Below is a small trained network, with its code and all its weights. Each question gives an input and a class and asks what happens when units are switched off, that is, made to give their printed mean instead of their output.

import numpy as np


def w(rows, s, z=0):
    codes = np.array(rows[::2]) - 128.0
    scale = np.full(codes.shape[1], s)
    scale[-1] = z or s
    return codes * scale


def f(y):
    return np.maximum(y, 0)


def log_softmax(a):
    a = a - a.max(-1, keepdims=True)
    return a - np.log(np.exp(a).sum(-1, keepdims=True))


def net(x, mask):
    res = np.array(x, float).reshape(1, 5) / 4 @ E
    y = f(res @ A[0][:, :-1].T + A[0][:, -1])
    res = res + np.where(mask, y, B[0][:, -1]) @ B[0][:, :-1]
    return log_softmax(res[-1] @ U[:, :-1].T + U[:, -1])


A, B = {}, {}
E = w([
[61,134,100,148,118,113,120,131,125],'x0',
[89,50,185,123,226,65,231,47,159],'x1',
[90,134,117,93,255,181,137,194,19],'x2',
[178,112,136,104,134,151,134,127,139],'x3',
[201,58,23,202,164,33,71,182,114],'x4',
],0.0082)
A[0] = w([
[103,94,179,111,204,125,200,80,148,104],'N0',
[198,75,84,202,128,48,96,148,136,39],'N1',
[113,94,142,145,206,76,174,91,204,3],'N2',
[180,123,115,175,55,99,140,87,236,102],'N3',
[83,208,212,100,58,134,171,87,223,95],'N4',
[157,78,57,181,195,76,110,202,120,41],'N5',
[154,190,130,209,98,165,114,188,117,30],'N6',
[145,203,115,65,77,199,68,186,93,106],'N7',
[134,123,122,127,254,167,124,200,4,70],'N8',
[96,137,140,61,157,202,137,145,79,74],'N9',
],0.0077,0.0043)
B[0] = w([
[135,206,54,87,146,65,114,142,191,227],'N0',
[145,148,121,101,146,197,223,79,69,221],'N1',
[144,151,94,97,104,76,121,214,186,190],'N2',
[108,70,169,168,68,81,95,153,116,225],'N3',
[95,89,121,153,150,188,166,158,61,237],'N4',
[130,142,119,122,154,170,209,89,94,220],'N5',
[156,177,111,73,88,64,129,134,161,170],'N6',
[128,175,71,70,193,106,137,151,214,227],'N7',
[99,69,169,157,2,88,72,180,131,254],'N8',
[106,100,207,171,83,166,148,125,78,205],'N9',
],0.0093,0.0091)
U = w([
[87,9,198,178,1,101,50,144,115,62],'0',
[122,185,74,79,161,76,95,141,202,70],'1',
[103,100,161,123,163,224,185,96,38,106],'2',
[112,89,149,160,170,139,51,114,115,255],'3',
],0.0077,0.012)

Each question gives the input, the list of numbers given to net, and the class t.
The units are the neurons (one row each of A and B). Each row of codes is followed by its name. A weight is (code - 128) times the scale printed after its matrix; where a second scale follows, it is the last column's (A, B and U).
mask holds one flag per neuron, in row order. A switched-off neuron (its flag False) gives its mean, the last column of its row in B, instead of its output. The means were averaged over made-up inputs and are rounded, as every weight is.
A unit's drop is (log p(t) with every unit on - log p(t) with that unit switched off) / (log p(t) with every unit on - log p(t) with every unit switched off).
The circuit of an input: a set's keep is (log p(t) with only the set's units on - log p(t) with every unit switched off) / (log p(t) with every unit on - log p(t) with every unit switched off). Starting from all 10 units, units are removed one at a time, each time the one whose removal leaves the highest keep (on an exact tie, the one counted first), for as long as the keep stays at least 0.8.
units of the circuit, in order: the units of the circuit, biggest drop first
most important unit: the unit with the biggest drop
k most important neurons: the k neurons with the biggest drops, biggest first
drop of u: that unit's drop, to one decimal
input [0,5,-1,4,3], class 1: most important unit -> N2
input [-6,0,0,2,3], class 2: units of the circuit, in order -> (N8, N0)
input [7,4,2,-8,8], class 2: 2 most important neurons -> (N5, N1)
input [-3,1,5,7,7], class 2: 2 most important neurons -> (N5, N1)
input [-1,3,1,-7,7], class 2: 2 most important neurons -> (N1, N5)
input [6,-1,2,1,6], class 2: units of the circuit, in order -> (N5, N1)
input [-1,6,-5,4,0], class 1: 4 most important neurons -> (N8, N0, N2, N9)
input [7,6,6,-8,-6], class 3: 3 most important neurons -> (N0, N3, N9)
input [-1,6,3,2,5], class 1: units of the circuit, in order -> (N0, N2)
input [8,-1,-3,-7,-7], class 2: 2 most important neurons -> (N4, N8)
input [2,-8,-7,-8,-2], class 1: 2 most important neurons -> (N7, N8)
input [-6,8,8,8,5], class 0: 2 most important neurons -> (N8, N7)
input [-7,-4,-1,-1,-2], class 1: 3 most important neurons -> (N7, N8, N9)
input [-7,-5,0,2,5], class 1: units of the circuit, in order -> (N7)
input [5,-4,-5,6,-7], class 2: 4 most important neurons -> (N4, N8, N0, N2)
input [7,1,-3,0,-6], class 2: 2 most important neurons -> (N4, N8)
input [1,1,4,-1,3], class 0: 2 most important neurons -> (N8, N7)
input [-6,-3,6,2,-4], class 0: 2 most important neurons -> (N8, N9)
input [-1,-1,0,0,5], class 2: units of the circuit, in order -> (N1, N5)
input [3,-7,5,-5,-2], class 1: units of the circuit, in order -> (N7)
input [8,8,6,7,-8], class 1: 2 most important neurons -> (N0, N2)
input [3,-6,7,7,2], class 0: 3 most important neurons -> (N8, N0, N9)
input [-2,3,0,2,8], class 2: drop of N5 -> 0.1
input [5,4,6,5,5], class 0: drop of N7 -> 0.2
input [-1,0,6,0,5], class 0: drop of N8 -> 2.3
input [-1,0,8,-3,-1], class 0: drop of N8 -> 0.6
input [1,2,0,-7,8], class 2: most important unit -> N1
